Below is a small trained network, with its code and all its weights. Each question gives an input and a target symbol and asks what happens when units are switched off, that is, made to give their printed mean instead of their output.

import numpy as np


def w(rows, s, z=0):
    codes = np.array(rows[::2]) - 128.0
    scale = np.full(codes.shape[1], s)
    scale[-1] = z or s
    return codes * scale


def norm(h):
    return h / np.sqrt((h * h).mean(-1, keepdims=True) + 1e-5)


def f(y):
    return y / 2 * (1 + np.tanh(0.7978845608 * (y + 0.044715 * y**3)))


def softmax(a):
    e = np.exp(a - a.max(-1, keepdims=True))
    return e / e.sum(-1, keepdims=True)


def log_softmax(a):
    a = a - a.max(-1, keepdims=True)
    return a - np.log(np.exp(a).sum(-1, keepdims=True))


def net(x, mask):
    ids = ['αγεζλξτφψω'.index(c) for c in x.split()]
    T = len(ids)
    res = E[ids] + P[:T]
    u = 0
    for l in range(3):
        q, k, v = (norm(res) @ M[l].T for M in (Q, K, V))
        z = softmax(np.where(np.tri(T) > 0, q @ k.T / 2**0.5, -1e9)) @ v
        res = res + np.where(mask[u], z, O[l][:, -1]) @ O[l][:, :-1]
        u += 1
        y = f(norm(res) @ A[l][:, :-1].T + A[l][:, -1])
        res = res + np.where(mask[u : u + 4], y, B[l][:, -1]) @ B[l][:, :-1]
        u += 4
    return log_softmax(norm(res)[-1] @ U[:, :-1].T + U[:, -1])


Q, K, V, O, A, B = {}, {}, {}, {}, {}, {}
E = w([
[114,121,50,40,152,65,167,126,136,87,181],'α',
[102,91,106,173,95,57,56,164,158,92,148],'γ',
[81,156,196,137,88,203,184,94,126,103,100],'ε',
[120,109,169,168,201,208,253,147,132,79,69],'ζ',
[166,209,153,79,150,192,235,151,142,90,149],'λ',
[86,122,85,127,25,100,65,153,241,99,151],'ξ',
[127,88,92,100,99,10,73,230,176,113,141],'τ',
[104,195,155,129,113,131,95,167,254,116,116],'φ',
[128,87,93,128,60,107,138,159,123,145,224],'ψ',
[129,186,199,201,139,150,34,49,189,54,171],'ω',
],0.0097)
P = w([
[161,199,107,122,74,115,187,135,171,100,254],'0',
[137,155,166,177,119,113,129,156,44,103,102],'1',
[25,69,97,106,160,131,218,165,206,38,200],'2',
[167,157,147,139,119,107,104,143,87,115,100],'3',
[21,72,129,110,144,134,195,158,197,60,180],'4',
[177,149,124,126,123,119,84,138,103,130,111],'5',
[11,81,131,130,130,139,177,131,199,72,173],'6',
[177,143,106,125,122,137,79,126,106,140,107],'7',
[19,106,128,123,129,144,170,130,201,54,169],'8',
[183,132,93,122,127,150,70,120,107,147,94],'9',
[25,120,128,127,132,140,165,117,196,39,173],'10',
[188,129,62,120,134,171,56,107,109,166,97],'11',
[19,111,121,113,140,146,163,131,184,53,168],'12',
[202,141,89,123,118,152,79,113,104,145,82],'13',
],0.009)
Q[0] = w([
[52,122,92,131,113,163,145,151,238,2,153],'L0H0',
[171,155,141,109,78,88,99,95,95,227,115],'L0H0',
],0.0094)
K[0] = w([
[191,122,32,110,125,184,35,75,120,235,38],'L0H0',
[2,173,177,177,60,30,206,171,201,24,231],'L0H0',
],0.0065)
V[0] = w([
[161,75,69,147,128,151,181,38,122,54,102],'L0H0',
[162,125,68,252,174,76,129,204,205,81,14],'L0H0',
],0.0034)
O[0] = w([
[101,7,161,140,111,204,176,59,153,255,122,78],'L0H0',
[45,177,48,218,124,177,171,131,73,207,145,254],'L0H0',
],0.0075,0.0015)
A[0] = w([
[170,182,90,100,194,102,114,169,1,183,94,251],'L0N0',
[202,128,147,182,145,92,87,86,89,140,189,179],'L0N1',
[91,95,70,56,122,77,143,133,116,74,176,135],'L0N2',
[42,66,152,116,144,158,162,175,209,55,164,178],'L0N3',
],0.006,0.002)
B[0] = w([
[201,95,215,77,126,105,127,113,162,132,70,151],'L0N0',
[147,68,79,106,181,117,193,142,20,104,115,136],'L0N1',
[84,131,193,166,139,153,116,94,114,173,115,196],'L0N2',
[144,175,163,150,61,2,179,38,83,103,213,255],'L0N3',
],0.0077,0.0079)
Q[1] = w([
[249,92,81,81,206,197,76,254,121,113,47],'L1H0',
[112,132,141,111,114,98,211,125,169,77,196],'L1H0',
],0.0086)
K[1] = w([
[124,159,205,135,104,62,211,176,95,75,177],'L1H0',
[254,127,102,81,108,183,124,147,111,148,56],'L1H0',
],0.007)
V[1] = w([
[175,62,145,120,21,134,239,208,104,250,148],'L1H0',
[14,164,221,171,9,245,89,150,212,81,167],'L1H0',
],0.0021)
O[1] = w([
[124,175,211,253,126,158,91,119,144,149,139,118],'L1H0',
[21,107,177,108,109,150,115,129,105,127,154,249],'L1H0',
],0.012,0.0017)
A[1] = w([
[79,140,113,121,88,133,153,2,132,59,111,216],'L1N0',
[182,133,148,142,136,141,200,42,212,169,210,136],'L1N1',
[58,97,69,183,71,47,80,72,72,138,128,208],'L1N2',
[98,46,128,230,92,109,121,161,44,171,122,6],'L1N3',
],0.005,0.0026)
B[1] = w([
[43,105,70,87,57,114,38,254,64,164,193,254],'L1N0',
[108,27,124,147,109,111,173,63,232,90,110,202],'L1N1',
[200,136,138,151,154,198,216,182,189,25,64,255],'L1N2',
[154,93,64,52,106,151,186,11,104,110,159,138],'L1N3',
],0.0067,0.0059)
Q[2] = w([
[126,81,127,122,68,116,153,108,140,127,189],'L2H0',
[183,143,116,131,254,176,103,116,114,146,70],'L2H0',
],0.012)
K[2] = w([
[176,51,60,43,173,209,115,125,125,179,123],'L2H0',
[102,147,177,142,116,2,251,129,80,81,211],'L2H0',
],0.0068)
V[2] = w([
[220,173,160,62,50,254,220,152,179,88,102],'L2H0',
[168,27,93,195,108,169,64,186,47,11,119],'L2H0',
],0.0047)
O[2] = w([
[139,92,128,93,222,183,102,239,177,117,136,254],'L2H0',
[255,117,152,110,125,138,110,192,93,251,76,214],'L2H0',
],0.0087,0.0039)
A[2] = w([
[181,175,29,182,160,166,188,255,177,107,91,7],'L2N0',
[63,230,112,156,68,68,136,110,170,124,164,220],'L2N1',
[156,117,107,164,124,86,143,173,110,160,47,236],'L2N2',
[84,114,160,191,115,92,155,187,93,189,232,64],'L2N3',
],0.0071,0.0018)
B[2] = w([
[105,164,130,123,55,68,93,2,128,203,144,208],'L2N0',
[182,89,111,123,224,144,148,102,39,188,62,253],'L2N1',
[14,116,90,104,224,157,176,116,202,98,181,155],'L2N2',
[120,169,125,105,103,194,19,138,178,137,44,232],'L2N3',
],0.0085,0.0071)
U = w([
[61,48,254,65,123,89,88,68,87,153,96,5],'α',
[112,82,84,126,122,58,184,2,132,81,124,97],'γ',
[95,128,147,77,117,194,72,236,115,151,48,48],'ε',
[62,74,148,214,152,203,188,107,169,171,79,137],'ζ',
[228,159,217,133,123,150,134,119,210,96,62,205],'λ',
[84,214,91,114,86,123,120,96,201,189,184,148],'ξ',
[69,93,121,88,208,107,141,168,224,85,184,148],'τ',
[147,165,117,166,169,107,127,84,66,196,6,120],'φ',
[200,51,82,76,115,93,184,185,76,174,174,245],'ψ',
[78,187,51,111,170,117,132,151,37,63,159,200],'ω',
],0.0081,0.0033)

Each question gives the input, a string of symbols that net reads in full, and the target symbol t.
The units are the heads (2 rows each of Q, K, V and O) and the neurons (one row each of A and B). Each row of codes is followed by its name. A weight is (code - 128) times the scale printed after its matrix; where a second scale follows, it is the last column's (O, A, B and U).
mask holds one flag per unit, layer by layer, with each layer's heads first. A switched-off unit (its flag False) gives its mean, the last column of its rows in O or B, instead of its output. The means were averaged over made-up inputs and are rounded, as every weight is.
A unit's drop is (log p(t) with every unit on - log p(t) with that unit switched off) / (log p(t) with every unit on - log p(t) with every unit switched off).
The circuit of an input: a set's keep is (log p(t) with only the set's units on - log p(t) with every unit switched off) / (log p(t) with every unit on - log p(t) with every unit switched off). Starting from the 12 units with the biggest drops (on a tie, the unit counted first), units are removed one at a time, each time the one whose removal leaves the highest keep (on an exact tie, the one counted first), for as long as the keep stays at least 0.8.
units of the circuit, in order: the units of the circuit, biggest drop first
most important unit: the unit with the biggest drop
top k neurons: the k neurons with the biggest drops, biggest first
top k neurons in layer l: the k neurons of layer l with the biggest drops, biggest first
input λ ψ α, target λ: most important unit	L0N3
input ξ α φ ω φ λ φ ξ γ φ ξ, target ω: units of the circuit, in order	[L0H0 L2N1 L1N0]
input α ζ φ ξ ω ω λ ω λ φ, target φ: units of the circuit, in order	[L2H0 L2N1]
input ξ τ λ ε ζ, target α: top 4 neurons	[L0N3 L1N2 L2N3 L1N0]
input ψ τ γ ε, target ε: units of the circuit, in order	[L1N2 L0N3 L2N0]
input ζ ξ ζ, target ε: units of the circuit, in order	[L2N3 L2H0 L1N2 L1N0]
input ε ζ ε τ λ ζ ω λ ε, target τ: units of the circuit, in order	[L2H0 L0N3]
input λ ψ τ ξ ω λ α ψ ε ξ ψ ξ λ, target ε: units of the circuit, in order	[L2N3 L2H0 L1N2]
input ω α ζ, target γ: top 3 neurons	[L0N3 L1N2 L0N0]
input ε ζ ε ω γ α φ λ ξ γ γ, target ξ: top 2 neurons	[L2N0 L0N0]
input ε λ ξ τ φ, target φ: units of the circuit, in order	[L2N1 L0H0]
input ω γ γ γ τ α ξ α λ ε ξ, target α: top 2 neurons	[L0N3 L0N2]
input φ ε ξ φ λ ψ ξ ε ζ ξ α, target ε: units of the circuit, in order	[L2H0 L1N2 L1N0 L0N2]
input λ λ λ ξ ψ λ ξ ψ ξ ξ φ τ, target τ: most important unit	L0N0
input α φ ξ, target ω: units of the circuit, in order	[L0H0 L2N1]
input ξ ξ φ τ, target τ: top 3 neurons in layer 2	[L2N2 L2N1 L2N3]
input λ ε γ φ ε ε ω, target α: top 3 neurons	[L1N2 L2N1 L1N0]
input ω λ α λ γ λ ψ ξ τ ξ ξ τ λ, target φ: top 2 neurons	[L2N1 L0N3]
input φ λ ξ ξ ε γ φ ω ε ξ, target ξ: top 2 neurons in layer 2	[L2N0 L2N1]
input λ ζ τ γ, target γ: most important unit	L1N0
input ε φ ω τ ψ ψ ζ α, target α: top 2 neurons	[L0N0 L0N3]
input α γ φ, target ξ: top 2 neurons in layer 1	[L1N2 L1N3]
input τ ψ ψ ζ ξ ξ γ α, target α: top 2 neurons in layer 0	[L0N0 L0N2]
input ζ ζ ψ α ξ, target γ: units of the circuit, in order	[L0N3 L2N1]
input τ ψ ξ ε, target ε: units of the circuit, in order	[L0N3 L1N2 L2N0]
